Here is a tiny trained network, its code and every weight. The questions are about switching its units off for an input and a target symbol, where a switched-off unit gives its printed mean instead of its output.

import numpy as np


def w(rows, s, z=0):
    codes = np.array(rows[::2]) - 128.0
    scale = np.full(codes.shape[1], s)
    scale[-1] = z or s
    return codes * scale


def f(y):
    return np.maximum(y, 0)


def softmax(a):
    e = np.exp(a - a.max(-1, keepdims=True))
    return e / e.sum(-1, keepdims=True)


def log_softmax(a):
    a = a - a.max(-1, keepdims=True)
    return a - np.log(np.exp(a).sum(-1, keepdims=True))


def net(x, mask):
    ids = ['αβγδεζθλμπστφψ'.index(c) for c in x.split()]
    T = len(ids)
    res = E[ids] + P[:T]
    q, k, v = (res @ M[0].T for M in (Q, K, V))
    z = softmax(np.where(np.tri(T) > 0, q @ k.T / 4**0.5, -1e9)) @ v
    res = res + np.where(mask[0], z, O[0][:, -1]) @ O[0][:, :-1]
    y = f(res @ A[0][:, :-1].T + A[0][:, -1])
    res = res + np.where(mask[1:9], y, B[0][:, -1]) @ B[0][:, :-1]
    return log_softmax(res[-1] @ U[:, :-1].T + U[:, -1])


Q, K, V, O, A, B = {}, {}, {}, {}, {}, {}
E = w([
[5,136,81],'α',
[158,207,77],'β',
[64,104,168],'γ',
[217,202,115],'δ',
[10,125,94],'ε',
[76,84,157],'ζ',
[29,124,107],'θ',
[220,172,102],'λ',
[98,131,152],'μ',
[93,140,155],'π',
[6,58,126],'σ',
[228,140,51],'τ',
[74,144,142],'φ',
[68,76,16],'ψ',
],0.016)
P = w([
[128,255,145],'0',
[115,183,144],'1',
[140,140,146],'2',
[149,93,147],'3',
[164,54,145],'4',
[177,36,139],'5',
[169,34,130],'6',
[150,29,118],'7',
[132,38,101],'8',
[103,67,79],'9',
[71,81,61],'10',
[40,113,54],'11',
[37,106,90],'12',
],0.0089)
Q[0] = w([
[130,26,102],'h1',
[159,133,193],'h1',
[67,2,131],'h1',
[248,120,112],'h1',
],0.0086)
K[0] = w([
[156,39,151],'h1',
[139,202,146],'h1',
[155,57,52],'h1',
[119,131,254],'h1',
],0.0078)
V[0] = w([
[191,94,153],'h1',
[78,123,32],'h1',
[149,139,10],'h1',
[146,160,139],'h1',
],0.013)
O[0] = w([
[128,104,223,76],'h1',
[109,52,33,245],'h1',
[193,2,35,193],'h1',
[201,109,140,87],'h1',
],0.0092,0.012)
A[0] = w([
[109,81,158,145],'n1',
[151,108,86,92],'n2',
[124,115,45,152],'n3',
[3,151,152,164],'n4',
[173,26,111,117],'n5',
[173,142,146,7],'n6',
[80,143,87,93],'n7',
[175,100,189,12],'n8',
],0.016,0.012)
B[0] = w([
[212,109,111,154],'n1',
[113,157,199,182],'n2',
[162,175,162,254],'n3',
[172,30,162,163],'n4',
[74,162,107,231],'n5',
[77,66,110,128],'n6',
[137,64,118,179],'n7',
[222,38,248,128],'n8',
],0.013,0.039)
U = w([
[254,193,88,80],'α',
[211,183,114,93],'β',
[114,145,187,2],'γ',
[139,147,132,26],'δ',
[185,139,62,134],'ε',
[115,138,167,49],'ζ',
[146,136,109,94],'θ',
[139,139,114,104],'λ',
[126,142,162,73],'μ',
[125,141,167,142],'π',
[47,82,101,206],'σ',
[119,121,24,130],'τ',
[84,108,124,145],'φ',
[65,166,89,158],'ψ',
],0.017,0.0078)

Each question gives the input, a string of symbols that net reads in full, and the target symbol t.
The units are the heads (4 rows each of Q, K, V and O) and the neurons (one row each of A and B). Each row of codes is followed by its name. A weight is (code - 128) times the scale printed after its matrix; where a second scale follows, it is the last column's (O, A, B and U).
mask holds one flag per unit, heads first, then neurons. A switched-off unit (its flag False) gives its mean, the last column of its rows in O or B, instead of its output. The means were averaged over made-up inputs and are rounded, as every weight is.
A unit's drop is (log p(t) with every unit on - log p(t) with that unit switched off) / (log p(t) with every unit on - log p(t) with every unit switched off).
The circuit of an input: a set's keep is (log p(t) with only the set's units on - log p(t) with every unit switched off) / (log p(t) with every unit on - log p(t) with every unit switched off). Starting from all 9 units, units are removed one at a time, each time the one whose removal leaves the highest keep (on an exact tie, the one counted first), for as long as the keep stays at least 0.8.
circuit, biggest first: the units of the circuit, biggest drop first
top k neurons: the k neurons with the biggest drops, biggest first
input μ α ζ θ σ σ β δ σ σ σ ψ ε, target ψ: circuit, biggest first : [h1 n3 n5]
input ψ τ ε γ φ σ τ ψ φ ζ, target ψ: circuit, biggest first : [n5 h1 n4]
input ψ φ σ π σ ε σ σ σ σ ψ μ σ, target ψ: top 3 neurons : [n5 n3 n2]
input σ ε ε ψ β α, target ψ: circuit, biggest first : [h1 n5 n4 n3]
input ψ σ γ ψ μ ψ π β μ, target ψ: top 2 neurons : [n4 n5]
input σ ε α π π ε σ γ ζ φ, target σ: circuit, biggest first : [n3 h1]
input σ σ π δ σ σ ψ λ σ φ ψ ψ ζ, target ψ: top 4 neurons : [n5 n3 n2 n4]
input λ α τ α τ θ ψ σ φ γ, target ψ: circuit, biggest first : [h1 n5 n4]
input ζ φ φ ζ φ ψ τ λ φ, target ψ: top 2 neurons : [n4 n7]
input τ σ ψ λ ε α σ ψ γ, target ψ: circuit, biggest first : [n5 h1 n4]
input β λ β ψ β ψ τ π φ, target ψ: top 3 neurons : [n5 n4 n7]
input ε θ ψ ψ π ε ψ λ ε, target ψ: top 4 neurons : [n5 n3 n4 n2]
input μ σ ψ σ ψ ψ α μ σ π ψ ψ θ, target ψ: top 2 neurons : [n5 n3]
input δ ε δ α ψ σ π ψ π τ μ, target ψ: circuit, biggest first : [h1 n5 n4]
input σ ψ σ ψ δ σ ψ ε ψ π, target ψ: top neuron : [n5]
input γ ψ θ, target ψ: circuit, biggest first : [h1 n4 n5 n2]
input ζ σ π β λ λ π α ε ψ α, target ψ: circuit, biggest first : [h1 n5 n3 n2]
input σ λ σ δ τ θ λ σ ψ θ π σ ψ, target ψ: top 2 neurons : [n5 n3]
input ψ φ σ σ φ μ σ ε σ π, target σ: circuit, biggest first : [n3]
input λ α σ ε γ, target σ: top 3 neurons : [n3 n2 n4]
